Each row is followed by its group and then its class within the group.
[ -9  13  -4  10  -1 -11   3  13   3  11  10  16   9   4   8 -11  12  12
 -23   7  -6  -4 -14  -3   3  -8   6  -2 -11 -19  -5   6  -4  22 -10  -1
  -5   6 -18] : B.[86]
[-13  -8  -1  12   0  -7  -8   7  -9   8   2   6   6  12   2  -6   5  -5
   0  17   0 -26 -19  -8  -1 -17   0  25   2   1 -33  -2  -4  11 -13 -13
  -3   4   5] : S.[78]
[  5  16   3   3  -2 -11   9   8  16   2  14  20   6  -4   4  -5  20  15
 -12   5   0  11  -3   7   4  -5   1 -18 -17 -18   3  -2  -4  11  -4   3
  -1   1 -18] : B.[84]
[-30   6  -1  15  -9 -10   5   4   8  12   7  12   7  16  17   1  13   9
 -26  25  11 -11 -16   5   0 -12   5  17 -14  -8 -30   7  -2  27 -25  -2
 -13  36   4] : S.[82]
[-16   2  -4  11  -2  -9   9   3   3  10   3   6  12  11   4   3  12   7
 -19  19  12 -11 -12  -2   1 -11  -1   7 -13  -5 -22  -2   4  14 -20  -3
 -12   9   0] : S.[78]
[ 18  15  -3   6   1  -9   4   3   8   3   7  17  12   1   2  -7  12  10
 -16  15   4  -8 -14   7   3 -14   5  -2 -14 -18  -4   3 -18  13 -17   4
  -7  -2  -3] : B.[84]
[-25   8   3  16  -5  -1   9 -11  14  19  -5  17  -3   5  -2  13  34  16
  10  23  15  -7 -12  12   1  -7  -2   4 -17  -4 -20  -1 -13   9 -15   4
 -14   9  -8] : Z.[91]
[-18  10   0  21  -5  -4  14  -1   3  16   9  13  12   6  10   6  18  13
 -26  39  17  -8   0  -2   2  -8   3  11 -11  -5 -22   9  -5  10 -17  -1
   2   6  -3] : S.[82]
[-13  10  -4   8  -9  -1  15  -5  14  11   0  15   2  -2   0   9  31   6
  -6  25  24   2 -10  12   9  -5   0  -5 -14 -10 -13   0 -11   5 -15   5
  -6   8   8] : Z.[91]
[ -6   6  -3  17   3 -16   7  14   7  11   8  15   2  -2   0 -10  17  16
 -10  -1   4  -3 -13   8  -1  -5   7  -5 -11 -17   6   3   0  19  -9   8
 -10   9 -23] : B.[86]
[-23   6  -1  20  -3  -9   4  -7  10  19   0  17   2   8   2   7  22  11
 -12  18  13  -7 -11  13   3  -8   1   9  -6 -12 -20   4  -6  16 -22   1
 -12   9   3] : Z.[91]
[-13  16   0  18   0  -9   9   2   3   8   7  40   8   3   1   7  21   4
 -23  34  20  -9 -15  -2  12 -15  -1   5 -22 -17 -11   2 -18   5 -16   3
 -10   4  10] : Z.[90]
[-22   8 -10  20 -15  -6  15  -8  16  28   5  20   7  -1  -2   6  24  21
 -45   5   8  12  -5  30 -10   4  -2  -7 -30 -24  14   5 -10  24 -22  19
 -19  15 -26] : B.[84]
[-28   6   1  24 -17   0  18 -36  29  28   1  15   1   3  -6  24  39  25
 -16  20  25  20   5  25   5   0  -2 -10 -27 -11   0   6  -9   6 -18  16
   1  19 -17] : Z.[90]
[ -5   6  -3  14   2 -11   7  11   6  10   7  18   7   5   0  -4  11  14
  -8  16   1  -5  -3  -1   4  -9   0   2  -7 -12  -6   0  -8   9  -6   2
  -3   1 -19] : B.[84]
[-19  12  -4  12  -5 -12  11  -1  10  12  -5  15   6  10  -1   1  17  12
 -14  25  17 -14  -9   4   4 -14   6  13  -2 -15 -20   6  -3  17 -26   6
 -14   8   2] : S.[78]
[-27  17  -2  14 -13  -2  17 -22  20  20 -11  14   9   8  -3  14  33  15
  -8  33  36   7  -3  23  12  -4  -2  -9 -24 -11  -5   2 -10   4 -19  16
 -12  12   1] : Z.[90]
[-14   5   0   6   0  -6   7 -10  19   7  -1  14  -1   3  -2   6  35  -5
  14  23  20   0 -11  12   7  -9   2  -3 -17  -8 -14   1  -7   6 -18   1
 -17   5   2] : Z.[91]
[ -2   5  -3  17  -2  -7  12  12   5  17   9  23  11   3  -2  -5  16  29
 -20  -3 -12   9   2  10 -12  -3   2  -5  -9   0   6   2  -6  14 -10  22
  -9   9 -42] : B.[86]
[-28   6  -5  24  -4  -9  11  -6  11  19   1  16   9   9   1   2  12  11
 -29  23   1  -7 -12   9  -3 -11   8  12 -12 -15 -20  14 -11  15 -17   4
 -13  13 -10] : S.[82]
[-16  15 -14  11  -7 -16  13   3   2   8   7  12  16  14   9  -7  13  -2
 -27  31  15 -19 -19   3   6 -13  16  15  -7 -16 -15   8  -1  22 -25  -2
 -16   5  15] : S.[78]
[ -3   8  -4  14   2 -13  11  13   9  11  11  17   7  -5   6 -10  18  13
 -19   0  -3   3  -5  13  -4  -9   4  -8 -12 -24   5   4  -5   7 -10   8
  -9   5 -27] : B.[86]
[-28   8  -6  29 -10  18  25 -10   9  30   2  18   8  11  -7  13  16  24
 -38  27  17  -2   0  11   0  -3   1  12 -13 -10 -11   8 -10  14 -24  19
 -18  19 -16] : S.[82]
[ -7   5   6  23  -1   0   4   2  15  13  12  10   1  -1  -5   1  21  24
 -14 -12  -1  21   5  10  -7   1  -5 -16 -16  -5   7   3   4   7  -1   6
   1  14 -37] : B.[84]
[-25  -3  -1  17  -8   1   2  -7   5  19   6   5  10  14   4   4   3   8
 -38  23  17  -2  -9   4  -4  -1   1  11 -13  -6 -21   6   0   9 -27   4
  -9   7   5] : S.[82]
[-14   4  -2  16   4 -20  11   9   7  18   8  22   3   2   1  -1  21  19
 -21   3  -9  -1  -6  15   0  -2   8   4 -11 -19  -2  -2  -2  21 -19  13
 -21  12 -26] : B.[86]
[ -8   7   0  19   1 -21  19   9  11  16  12  25   4   2  -1  -2  28  29
 -20  10   6   4   0  13  -2  -4   2  -6 -13 -19   2   5  -6  20 -12   8
 -12  10 -36] : B.[86]
[-14  16  -1  16   2 -12  14   1   2  11   4  19   6  -7   0  -7  16  15
 -29   5  -6  -6 -14  15   2  -3   3   0 -24 -30   3   2 -16  15 -11  11
 -19   5 -17] : B.[84]
[-28   2  -5  24  -8  -8  14  -4   7  25 -15  19   7  15  -2   4  21  20
 -25  27   9  -3  -8  12   1 -18   2  12  -9 -10 -24  17  -7  12 -25  14
 -20  17 -16] : S.[78]
[ -2  17 -26   0  -1  -7  13  -7  18   2   4  20   4   1   6 -10  37   8
   8  27  22  -1  -9   7  16  -8   3  -9 -15 -18 -14  -4 -13   9 -14   7
 -13 -12  -2] : Z.[91]
[-11   6   1  13  -6  -8  10   6  18  20  11  23   4   1  -2  -4  30  27
 -23   4  -2   5  -5  29  -3   0   8 -11 -17 -25   3   4  -6  18 -11   5
  -7  15 -30] : B.[84]
[-15   9  -3   5  -7  -6   8  -8   8  10  -3  14   2  -1  -4   8  24   4
  -3  18  21   0 -19  10  10  -3  -3  -4 -16 -11 -14   5  -5  -2 -22   2
  -9   8  20] : Z.[90]
[-15  13  -1  12  -8  -6  15 -15  14  17   0  19  -9  -1  -3   1  37  17
  -9  18  19   7  -5  19   7  -1   0  -9 -20 -14   1   1 -12  12 -16  13
 -18  11 -10] : Z.[91]
[ -6   9   0  15   4 -12   3  17   0   5  13  15  11   3  12 -13   4   7
  -7  25   4 -19 -10  -6   3 -15   5  14 -11  -4 -23  -2  -3   8  -6  -6
   0   1   2] : S.[82]
[-19   5  -4  18  -4 -12   9   8   5  35  11  20   3   3  13  -6  22  22
 -19   7  -1  -1  -3  12   0  -4   3   1 -12 -14  -2   7  -6  16 -14   7
 -13  10 -29] : B.[86]
[-14  -3   0   8  -7   3   4 -18   9  14   0   5  -3  10  -3   9  29   9
  12  20  21   7  -2   8   8  -3  -6  -3 -15   5 -21  -2  -1  -5  -8   1
  -6   8  -6] : Z.[91]
[  0  13  -1   8  -6 -15   7   8   7   2  11  15   7   1   5 -13  19   6
 -17   8  -1  -5 -20  11   4  -8   7  -4 -15 -23  -7   4  -6  24 -21   0
  -9  -1   2] : B.[84]
[-25   7  -1   9  -9  -1  10 -16  19  14   0  16   2   4  -3   8  35   4
  -7  27  24  -1 -16  18   7  -8  -1   2 -19 -17 -22 -10 -14   9 -20   3
 -17   9   8] : Z.[91]
[-18  18  -6  20  -8 -11  16  -9   5  17   0  16  16   8  -2   9  17  12
 -37  34  21  -7  -8  10   4  -4   6   5 -15 -11 -21   8  -6  19 -24   6
 -17  12   0] : S.[82]
[-23   9  -3  18  -8 -10  12  -3  11  17   1  19   6  -1   7   1  22  18
 -29  15  11  -6 -15  18  -2  -2   7   3 -18 -20 -10   7  -7  23 -28   6
 -17  11  -3] : S.[78]
[-14   2  -3  11  -1  -7   4   1  11  11   1  18   4   4  22   0  20  12
 -15   8   2   1 -11  16   2  -6   3  -7 -18 -16  -3   1  -6  14 -16   3
 -10   7 -20] : B.[84]
[-26  17  -2  28  -5  -4  18  -7   9  21   3  17  16   7   4   7  13  13
 -44  38  22 -11 -11   6   1 -10   1   9 -22 -14  -7   6 -11   9 -26  12
 -18  14   0] : S.[82]
[-11   8   2   6  -3   0   5  -4  12   3   8   9   3   4   7   4  25   3
  -3  26  20   1 -13   2   7  -9   0  -6 -25  -1 -17  -1  -7  -5  -9  -4
  -4   2  -2] : Z.[90]
[ -5  11  -5  15  -1 -13  16  12   4  11  14  24   9   2   2  -7  16  22
 -22   5  -9   1   1   7  -1  -3   8  -1   2 -14   5   1  -6  17 -13   3
 -24   3 -30] : B.[86]
[-16   6  -2   8  -8  -8   8  -3  16   6   7  14   3   1   3   1  22   7
 -14  21  19  -3 -12  11   5  -8   2  -2  -8 -20 -11   1  -5  15 -21   4
  -8   8   9] : Z.[91]
[-11  36  -9  11  -1 -10  12  -6   6   8  -3  20  -1  -1   0   0  27   8
   6  23  17 -14  -9   8  14  -5   3   2 -12  -8 -13   1 -13   8 -14   7
 -17  10   1] : Z.[91]
[ 61  -5  16 -60  34 -18 -53  58 -40 -60  19 -18   4 -18  23 -63 -23 -72
  80 -10 -31 -59 -40 -52  20 -28  -9   3  10   8 -36 -21   9 -26  40 -48
  50 -59  48] : B.[84]
[-26   5  -4  23  -8 -12   8   1   6  18   2  15   8   8   2   3  17  15
 -25  28  12  -9 -11   6   3 -10   4  13  -9 -15 -20   1  -5  17 -17   7
 -19  13  -7] : S.[78]
[-20  26  -3  20  -7  -4  22 -16  21  22   0  20  -3   4  -6  18  37  25
 -13  21  21   5   1  23   5  -2   0   0 -13  -8  -7   3 -13  14 -24  19
 -43  20 -12] : Z.[91]

Each row is followed by its group and then its class within the group.
[ -4   3   7  -7   6   6  -1  -9   1   7  -9  15 -12  -5   1   0   6   2
  -7  -1 -16  -3   4  -6   9   2  -3   6  12 -16 -33  -2 -62   6  16  -5
 -10   1   8] : j591.<60>
[  9 -12 -10  -5  32  30 -14 -29 -10 -16   0 -11  15  -5   0 -18  -4  10
 -21  -5  10  -3 -19  31  -9   7  51  -9  -5 -25 -16  -4 -76  12 -22 -10
 -34   4  -9] : J111.<59>
[ 25  -2   6   7  13  -3  -4 -17   3  19   0  41 -25 -15   7  20   6   0
   5  -6  14  -5  -7 -13   0   8 -27  -7   8 -18 -44   3  12  15  18   5
  -7 -17  13] : j591.<58>
[ 23  -1   7   6   0 -20   1 -12   2  17  15  27 -10   4  -4  -2   3   0
  26 -13  24   4  -9  -2  12   3   8 -11   3  -5 -36  -3 -78  -2  10  -4
   5 -17 -14] : j714.<79>
[ 35  13  16  -8  -2 -29 -16 -10   6  26   3  69 -40  21  -6  17  15  -3
  47   2   6   0  12 -14  38  18 -56  -8 -10   5 -55  -5 -78  13  35   1
 -23 -26 -10] : j714.<75>
[ -7   3   6   5  -4 -42  -5   9   4  11  10  -2  10  10  11   5   0  -2
  25  -7  -4  13  10 -14  20   3 -10  -8  -2  -3  13   4 -41  -4   7 -26
  10 -14 -13] : J979.<70>
[ 11 -20  10  -3   2  11  -5 -16   0  15 -17  37 -23   2   7   3  12   3
  25  -1  -2  -9 -12  -9   3   7 -18  -4   3  10 -42   2 -33  20   4  -6
 -12 -14   6] : j591.<58>
[ 21   0  19   1   5  11 -18 -14   6  -1  -9  42 -20   8   1  -1   2  -4
  13  -3   9  -8   3  11   9  14  -7  -7 -28   4 -25   2 -46   5   6   0
 -33  -9 -14] : J111.<59>
[ 19   7   7  -3   3  -6 -18 -13  -4   4  -7  39 -16   7  -7 -11   1   2
  13   8  15  -5 -12   6   2  12  10 -14 -16  -1 -17  -6 -78   3  -8  -9
 -55  -5 -16] : J111.<81>
[  7   3  10  -4   0 -36  -7  -4  -1  35   4  18  -5  -2  -3   3   8  -3
  25 -12   0   9  18 -11  30  10 -13  -5   4 -18 -24   3  12   6  22   9
 -12 -22  -1] : J979.<69>
[  0  -5  15   1   5  13  -7  -3   1  11 -11  36 -23 -10  10  12  15  -1
   6  -4  -1  -9  -4   5  -6   5 -19  -2   1  -9 -43  -1 -23  15  12  -1
  -5 -12   6] : j591.<58>
[-16   7  -2  -2   8 -10   3  -5   1 -12   6 -22   4  -5   5   6  -1 -15
 -11   7   0  24  14  -9  10   2 -19  -4   7 -16 -15  -4 -17   8  14   2
 -19  -7  -8] : j591.<60>
[ 20   9   5  -9  -8  -7 -11  -7  10   4   9  20 -19  -1   0   3   9   1
   9  -2  -7   4   2   4  16  35   5   8  -7 -14 -31 -10 -78 -18   1  -3
 -17 -16  -8] : j714.<64>
[ -6 -16  10  -6  -4  12  -7 -13  -5   2 -21  37 -27  10   4  10   3 -14
   5   5 -14  -9  -8   8   4   6 -18  -4  -1  -7 -49  -1 -51  19   1  -3
 -27 -19  14] : j591.<58>
[ 13  -2 -18  -4   1  10 -18 -29  14  -9 -13  24 -14  -4   0  -4  -6   5
  -4  -2  10  -7 -16  17  -6   6  28  -7 -11 -18 -30   5 -78   7 -11 -12
 -37  -3 -18] : J111.<59>
